Here is a tiny trained network, its code and every weight. The questions are about switching its units off for an input and a target symbol, where a switched-off unit gives its printed mean instead of its output.

import numpy as np


def w(rows, s, z=0):
    codes = np.array(rows[::2]) - 128.0
    scale = np.full(codes.shape[1], s)
    scale[-1] = z or s
    return codes * scale


def norm(h):
    return h / np.sqrt((h * h).mean(-1, keepdims=True) + 1e-5)


def f(y):
    return np.maximum(y, 0)


def softmax(a):
    e = np.exp(a - a.max(-1, keepdims=True))
    return e / e.sum(-1, keepdims=True)


def log_softmax(a):
    a = a - a.max(-1, keepdims=True)
    return a - np.log(np.exp(a).sum(-1, keepdims=True))


def net(x, mask):
    ids = ['γδμξψω'.index(c) for c in x.split()]
    T = len(ids)
    res = E[ids] + P[:T]
    u = 0
    for l in range(2):
        q, k, v = (norm(res) @ M[l].T for M in (Q, K, V))
        z = softmax(np.where(np.tri(T) > 0, q @ k.T / 2**0.5, -1e9)) @ v
        res = res + np.where(mask[u], z, O[l][:, -1]) @ O[l][:, :-1]
        u += 1
        y = f(norm(res) @ A[l][:, :-1].T + A[l][:, -1])
        res = res + np.where(mask[u : u + 12], y, B[l][:, -1]) @ B[l][:, :-1]
        u += 12
    return log_softmax(norm(res)[-1] @ U[:, :-1].T + U[:, -1])


Q, K, V, O, A, B = {}, {}, {}, {}, {}, {}
E = w([
[72,178,85,159],'γ',
[86,61,57,150],'δ',
[47,119,173,86],'μ',
[97,235,115,4],'ξ',
[149,161,202,115],'ψ',
[186,76,91,165],'ω',
],0.018)
P = w([
[195,75,55,2],'0',
[157,69,74,29],'1',
[142,69,104,46],'2',
[131,80,125,57],'3',
[121,100,142,68],'4',
[115,121,157,82],'5',
[108,144,167,94],'6',
[109,177,174,112],'7',
[103,189,175,137],'8',
[94,200,178,145],'9',
[86,206,187,164],'10',
],0.0062)
Q[0] = w([
[36,194,37,107],'0.h1',
[213,63,7,255],'0.h1',
],0.007)
K[0] = w([
[1,221,99,110],'0.h1',
[135,9,3,88],'0.h1',
],0.0094)
V[0] = w([
[185,3,45,10],'0.h1',
[77,176,251,71],'0.h1',
],0.0044)
O[0] = w([
[2,191,50,171,122],'0.h1',
[209,136,19,98,254],'0.h1',
],0.0065,0.003)
A[0] = w([
[58,134,205,189,126],'0.n1',
[218,108,203,114,51],'0.n2',
[146,75,62,235,135],'0.n3',
[145,173,171,159,45],'0.n4',
[138,176,193,127,100],'0.n5',
[115,70,181,128,87],'0.n6',
[140,144,207,131,110],'0.n7',
[79,129,144,162,10],'0.n8',
[168,160,10,138,68],'0.n9',
[53,186,87,137,253],'0.n10',
[99,131,141,135,68],'0.n11',
[162,115,138,130,70],'0.n12',
],0.012,0.004)
B[0] = w([
[46,221,20,76,158],'0.n1',
[77,46,129,119,161],'0.n2',
[255,173,179,147,169],'0.n3',
[47,86,116,51,137],'0.n4',
[83,153,156,95,158],'0.n5',
[218,119,127,148,140],'0.n6',
[171,112,96,103,153],'0.n7',
[94,212,103,97,137],'0.n8',
[227,3,123,175,156],'0.n9',
[97,107,154,205,249],'0.n10',
[114,131,121,133,134],'0.n11',
[98,86,137,126,133],'0.n12',
],0.0075,0.011)
Q[1] = w([
[249,146,101,192],'1.h1',
[158,232,140,136],'1.h1',
],0.013)
K[1] = w([
[133,48,79,139],'1.h1',
[100,111,8,95],'1.h1',
],0.014)
V[1] = w([
[2,98,171,109],'1.h1',
[88,181,140,145],'1.h1',
],0.0089)
O[1] = w([
[196,160,38,41,252],'1.h1',
[1,127,87,183,134],'1.h1',
],0.0077,0.0043)
A[1] = w([
[210,134,113,199,180],'1.n1',
[27,113,80,31,26],'1.n2',
[129,181,129,101,56],'1.n3',
[114,99,226,31,158],'1.n4',
[130,95,48,64,204],'1.n5',
[101,65,115,214,158],'1.n6',
[136,40,239,185,226],'1.n7',
[128,94,110,62,4],'1.n8',
[178,182,43,168,125],'1.n9',
[123,159,107,122,192],'1.n10',
[250,25,148,228,113],'1.n11',
[147,133,177,254,120],'1.n12',
],0.0093,0.0023)
B[1] = w([
[152,76,134,162,182],'1.n1',
[141,149,140,140,253],'1.n2',
[137,154,135,145,155],'1.n3',
[131,99,132,116,238],'1.n4',
[126,122,130,158,229],'1.n5',
[183,107,129,92,200],'1.n6',
[97,212,142,100,182],'1.n7',
[133,98,95,121,180],'1.n8',
[87,128,135,126,190],'1.n9',
[131,140,124,154,171],'1.n10',
[121,251,212,135,193],'1.n11',
[177,116,95,149,194],'1.n12',
],0.017,0.007)
U = w([
[209,147,197,142,89],'γ',
[154,87,100,177,184],'δ',
[96,157,17,81,111],'μ',
[7,117,146,144,68],'ξ',
[151,53,145,27,253],'ψ',
[53,124,207,70,118],'ω',
],0.014,0.0032)

Each question gives the input, a string of symbols that net reads in full, and the target symbol t.
The units are the heads (2 rows each of Q, K, V and O) and the neurons (one row each of A and B). Each row of codes is followed by its name. A weight is (code - 128) times the scale printed after its matrix; where a second scale follows, it is the last column's (O, A, B and U).
mask holds one flag per unit, layer by layer, with each layer's heads first. A switched-off unit (its flag False) gives its mean, the last column of its rows in O or B, instead of its output. The means were averaged over made-up inputs and are rounded, as every weight is.
A unit's drop is (log p(t) with every unit on - log p(t) with that unit switched off) / (log p(t) with every unit on - log p(t) with every unit switched off).
The circuit of an input: a set's keep is (log p(t) with only the set's units on - log p(t) with every unit switched off) / (log p(t) with every unit on - log p(t) with every unit switched off). Starting from the 12 units with the biggest drops (on a tie, the unit counted first), units are removed one at a time, each time the one whose removal leaves the highest keep (on an exact tie, the one counted first), for as long as the keep stays at least 0.8.
units of the circuit, in order: the units of the circuit, biggest drop first
unit that matters most: the unit with the biggest drop
k most important neurons: the k neurons with the biggest drops, biggest first
top k neurons in layer l: the k neurons of layer l with the biggest drops, biggest first
drop when u is switched off: that unit's drop, to one decimal
input ξ μ μ, target ξ: units of the circuit, in order => [0.h1 1.n6]
input μ ψ δ ξ μ ξ μ γ, target γ: units of the circuit, in order => [0.n9 0.h1 1.n11]
input γ δ δ ψ μ μ γ ξ γ γ μ, target μ: units of the circuit, in order => [0.n1]
input ξ μ δ, target γ: 3 most important neurons => [0.n3 1.n11 0.n1]
input μ μ μ, target μ: units of the circuit, in order => [1.h1 0.h1]
input γ γ ψ μ γ γ γ, target ξ: units of the circuit, in order => [0.n3 0.n10]
input μ δ μ ω δ ψ, target ω: units of the circuit, in order => [0.n2 1.n7]
input δ μ μ ψ μ δ γ ω δ, target μ: units of the circuit, in order => [0.h1 0.n1 0.n2]
input δ ω δ μ δ γ ξ μ ω δ, target ξ: top 2 neurons in layer 1 => [1.n9 1.n8]
input γ ψ μ μ, target ψ: top 2 neurons in layer 0 => [0.n1 0.n2]
input δ γ μ ξ γ μ, target ξ: units of the circuit, in order => [1.n6 1.n11]
input μ γ δ ψ γ μ, target ψ: 3 most important neurons => [0.n2 0.n1 1.n11]
input δ δ ψ γ γ, target δ: top 2 neurons in layer 1 => [1.n7 1.n6]
input ξ μ μ γ γ, target δ: units of the circuit, in order => [0.n9]
input μ ω μ ω μ μ γ γ δ μ ω, target μ: units of the circuit, in order => [0.h1 0.n1]
input μ μ μ ψ ω ω ψ, target ω: 2 most important neurons => [0.n3 0.n2]
input γ μ γ ξ ω ψ δ ξ ξ μ ψ, target ψ: top 3 neurons in layer 0 => [0.n10 0.n5 0.n7]
input δ δ δ μ μ μ ξ ω ψ δ, target ξ: top 3 neurons in layer 1 => [1.n9 1.n8 1.n12]
input μ ψ δ ψ μ μ δ γ ω γ δ, target μ: top 2 neurons in layer 1 => [1.n11 1.n5]
input γ μ ψ ψ ω ξ γ δ ψ, target ψ: unit that matters most => 0.n10
input ω μ γ ω μ μ μ ψ ω, target μ: drop when 0.n1 is switched off => 1.1
